Below is a small trained network, with its code and all its weights. Each question gives an input and a class and asks what happens when units are switched off, that is, made to give their printed mean instead of their output.

import numpy as np


def w(rows, s, z=0):
    codes = np.array(rows[::2]) - 128.0
    scale = np.full(codes.shape[1], s)
    scale[-1] = z or s
    return codes * scale


def f(y):
    return np.maximum(y, 0)


def log_softmax(a):
    a = a - a.max(-1, keepdims=True)
    return a - np.log(np.exp(a).sum(-1, keepdims=True))


def net(x, mask):
    res = np.array(x, float).reshape(1, 2) / 4 @ E
    y = f(res @ A[0][:, :-1].T + A[0][:, -1])
    res = res + np.where(mask, y, B[0][:, -1]) @ B[0][:, :-1]
    return log_softmax(res[-1] @ U[:, :-1].T + U[:, -1])


A, B = {}, {}
E = w([
[250,226,75,139,222,117,189,153,194,154,56,85],'x0',
[29,128,126,44,156,128,141,200,98,239,102,253],'x1',
],0.015)
A[0] = w([
[124,136,90,73,162,116,169,121,164,162,97,135,40],'n0',
[142,117,163,119,55,111,95,104,102,87,196,77,204],'n1',
[233,159,89,170,162,122,185,70,187,157,120,74,181],'n2',
[109,96,138,142,140,146,154,167,151,116,153,106,76],'n3',
[119,104,197,140,78,117,112,33,100,73,187,107,255],'n4',
[142,201,94,2,147,115,149,175,121,204,137,179,34],'n5',
[50,94,161,118,78,132,94,130,74,167,138,184,134],'n6',
[26,117,125,117,86,95,90,117,108,111,140,170,239],'n7',
[125,55,142,127,81,176,62,83,103,76,177,132,217],'n8',
[127,86,81,139,142,76,99,103,123,93,112,135,127],'n9',
],0.011,0.006)
B[0] = w([
[53,195,103,107,93,78,141,173,133,165,151,190,163],'n0',
[116,190,91,86,99,75,200,205,159,129,78,144,224],'n1',
[156,149,54,142,79,150,53,118,74,59,147,130,254],'n2',
[136,135,124,119,160,134,102,119,156,149,95,118,132],'n3',
[91,175,54,48,79,108,120,156,130,216,154,154,249],'n4',
[4,144,108,68,140,151,170,152,144,198,164,204,208],'n5',
[120,51,166,207,178,210,168,56,113,1,97,127,246],'n6',
[88,138,193,153,175,194,148,75,157,129,120,78,240],'n7',
[82,197,126,98,97,95,159,157,126,206,123,204,243],'n8',
[149,161,116,148,149,94,120,126,134,138,143,142,149],'n9',
],0.0098,0.026)
U = w([
[101,181,130,55,123,78,149,184,157,220,120,159,254],'0',
[101,65,243,143,181,161,136,103,147,90,113,116,11],'1',
[215,147,82,133,106,96,77,133,135,10,118,63,10],'2',
],0.012,0.0016)

Each question gives the input, the list of numbers given to net, and the class t.
The units are the neurons (one row each of A and B). Each row of codes is followed by its name. A weight is (code - 128) times the scale printed after its matrix; where a second scale follows, it is the last column's (A, B and U).
mask holds one flag per neuron, in row order. A switched-off neuron (its flag False) gives its mean, the last column of its row in B, instead of its output. The means were averaged over made-up inputs and are rounded, as every weight is.
A unit's drop is (log p(t) with every unit on - log p(t) with that unit switched off) / (log p(t) with every unit on - log p(t) with every unit switched off).
most important unit: the unit with the biggest drop
k most important neurons: the k neurons with the biggest drops, biggest first
drop of u: that unit's drop, to one decimal
input [-8,2], class 1: most important unit -> n6
input [7,0], class 2: 2 most important neurons -> n2, n8
input [0,4], class 1: 3 most important neurons -> n4, n8, n1
input [1,-6], class 2: 2 most important neurons -> n2, n5
input [6,0], class 2: 3 most important neurons -> n2, n8, n4
input [0,2], class 1: 3 most important neurons -> n4, n8, n1
input [2,0], class 2: 3 most important neurons -> n8, n4, n5
input [-8,7], class 1: drop of n5 -> 0.0
input [-5,2], class 1: drop of n6 -> 0.4
input [0,3], class 1: drop of n1 -> 0.1
